Here is a tiny trained network, its code and every weight. The questions are about switching its units off for an input and a target symbol, where a switched-off unit gives its printed mean instead of its output.

import numpy as np


def w(rows, s, z=0):
    codes = np.array(rows[::2]) - 128.0
    scale = np.full(codes.shape[1], s)
    scale[-1] = z or s
    return codes * scale


def f(y):
    return np.maximum(y, 0)


def softmax(a):
    e = np.exp(a - a.max(-1, keepdims=True))
    return e / e.sum(-1, keepdims=True)


def log_softmax(a):
    a = a - a.max(-1, keepdims=True)
    return a - np.log(np.exp(a).sum(-1, keepdims=True))


def net(x, mask):
    ids = ['Ξγεημπφ'.index(c) for c in x.split()]
    T = len(ids)
    res = E[ids] + P[:T]
    r = res
    for j in range(3):
        rows = slice(3 * j, 3 * j + 3)
        q, k, v = (r @ M[0][rows].T for M in (Q, K, V))
        z = softmax(np.where(np.tri(T) > 0, q @ k.T / 3**0.5, -1e9)) @ v
        o = O[0][rows]
        res = res + np.where(mask[j], z, o[:, -1]) @ o[:, :-1]
    y = f(res @ A[0][:, :-1].T + A[0][:, -1])
    res = res + np.where(mask[3:7], y, B[0][:, -1]) @ B[0][:, :-1]
    return log_softmax(res[-1] @ U[:, :-1].T + U[:, -1])


Q, K, V, O, A, B = {}, {}, {}, {}, {}, {}
E = w([
[81,251,130,169,205],'Ξ',
[177,89,112,171,174],'γ',
[154,169,172,87,179],'ε',
[80,196,153,109,138],'η',
[142,157,92,183,66],'μ',
[75,120,75,183,131],'π',
[229,161,92,169,105],'φ',
],0.021)
P = w([
[95,125,191,195,145],'0',
[175,122,5,87,223],'1',
[122,67,188,157,102],'2',
[97,129,199,191,135],'3',
[202,220,41,83,171],'4',
[134,46,207,145,83],'5',
[96,125,204,190,137],'6',
[218,255,47,73,154],'7',
[123,34,208,148,87],'8',
[101,126,204,197,129],'9',
[224,242,58,108,157],'10',
],0.01)
Q[0] = w([
[58,123,106,138,190],'H0',
[117,196,52,47,165],'H0',
[102,90,156,93,3],'H0',
[211,184,87,130,222],'H1',
[195,111,129,65,120],'H1',
[144,178,166,208,101],'H1',
[132,157,103,195,134],'H2',
[132,109,39,84,32],'H2',
[228,94,144,165,133],'H2',
],0.038)
K[0] = w([
[59,98,147,93,167],'H0',
[117,165,149,15,122],'H0',
[181,150,2,179,65],'H0',
[229,105,192,145,228],'H1',
[185,156,81,92,143],'H1',
[120,181,169,195,78],'H1',
[91,96,140,179,169],'H2',
[135,136,26,168,10],'H2',
[229,110,149,205,145],'H2',
],0.036)
V[0] = w([
[190,140,130,128,95],'H0',
[152,128,162,126,34],'H0',
[142,59,52,192,141],'H0',
[18,155,58,94,34],'H1',
[33,43,83,75,2],'H1',
[87,140,58,44,7],'H1',
[67,29,207,142,150],'H2',
[81,147,76,44,157],'H2',
[53,102,79,230,173],'H2',
],0.0088)
O[0] = w([
[157,142,84,146,120,127],'H0',
[152,158,144,115,175,108],'H0',
[207,68,116,226,242,115],'H0',
[139,147,220,35,253,51],'H1',
[184,120,232,146,233,4],'H1',
[166,148,175,58,181,31],'H1',
[156,190,147,192,32,127],'H2',
[145,88,26,197,31,95],'H2',
[204,140,160,107,173,157],'H2',
],0.0084,0.014)
A[0] = w([
[130,206,69,143,168,1],'N0',
[106,6,106,107,118,40],'N1',
[113,44,151,87,48,13],'N2',
[213,82,142,65,140,49],'N3',
],0.017,0.0034)
B[0] = w([
[165,120,135,126,231,243],'N0',
[51,245,148,190,129,203],'N1',
[195,67,187,38,206,252],'N2',
[78,205,58,123,13,148],'N3',
],0.011,0.014)
U = w([
[2,147,100,86,171,89],'Ξ',
[226,107,47,94,161,131],'γ',
[183,195,198,116,166,120],'ε',
[100,49,166,90,84,254],'η',
[55,37,202,143,227,200],'μ',
[87,97,142,148,83,110],'π',
[82,235,199,72,72,52],'φ',
],0.0074,0.0055)

Each question gives the input, a string of symbols that net reads in full, and the target symbol t.
The units are the heads (3 rows each of Q, K, V and O) and the neurons (one row each of A and B). Each row of codes is followed by its name. A weight is (code - 128) times the scale printed after its matrix; where a second scale follows, it is the last column's (O, A, B and U).
mask holds one flag per unit, heads first, then neurons. A switched-off unit (its flag False) gives its mean, the last column of its rows in O or B, instead of its output. The means were averaged over made-up inputs and are rounded, as every weight is.
A unit's drop is (log p(t) with every unit on - log p(t) with that unit switched off) / (log p(t) with every unit on - log p(t) with every unit switched off).
The circuit of an input: a set's keep is (log p(t) with only the set's units on - log p(t) with every unit switched off) / (log p(t) with every unit on - log p(t) with every unit switched off). Starting from all 7 units, units are removed one at a time, each time the one whose removal leaves the highest keep (on an exact tie, the one counted first), for as long as the keep stays at least 0.8.
circuit, biggest first: the units of the circuit, biggest drop first
most important unit: the unit with the biggest drop
k most important neurons: the k neurons with the biggest drops, biggest first
drop when u is switched off: that unit's drop, to one decimal
input Ξ γ η η Ξ ε, target π: most important unit -> H0
input η π η η η η π γ, target Ξ: circuit, biggest first -> H2, N1
input φ ε Ξ μ φ μ π μ μ μ Ξ, target γ: circuit, biggest first -> N0, N1
input φ Ξ Ξ ε η η η γ, target Ξ: circuit, biggest first -> H2, N1, H1
input ε γ μ ε γ γ φ γ π, target ε: circuit, biggest first -> H1, H2
input η ε ε η ε η, target η: 2 most important neurons -> N0, N1
input φ η γ ε φ η μ η, target γ: 3 most important neurons -> N2, N0, N1
input ε π γ γ ε μ η, target φ: circuit, biggest first -> H0, N0
input η φ π η γ μ, target φ: circuit, biggest first -> N3, H1, N2
input μ γ γ π π, target γ: circuit, biggest first -> H2, N1
input φ φ μ μ η γ π, target μ: 2 most important neurons -> N1, N3
input η μ π π ε π, target ε: circuit, biggest first -> H2, H1
input π γ ε ε Ξ μ μ Ξ, target γ: 3 most important neurons -> N0, N1, N3
input π ε γ μ φ μ γ, target π: most important neuron -> N2
input Ξ φ Ξ π π η, target μ: 2 most important neurons -> N1, N3
input γ ε ε η μ Ξ η φ π μ, target ε: drop when H2 is switched off -> 0.2
input γ π ε, target η: drop when H2 is switched off -> 0.1
input ε γ π ε η ε γ Ξ γ ε μ, target Ξ: drop when N1 is switched off -> 0.9
input Ξ ε μ, target φ: drop when N2 is switched off -> 0.4
input η Ξ φ ε φ ε, target γ: circuit, biggest first -> H0
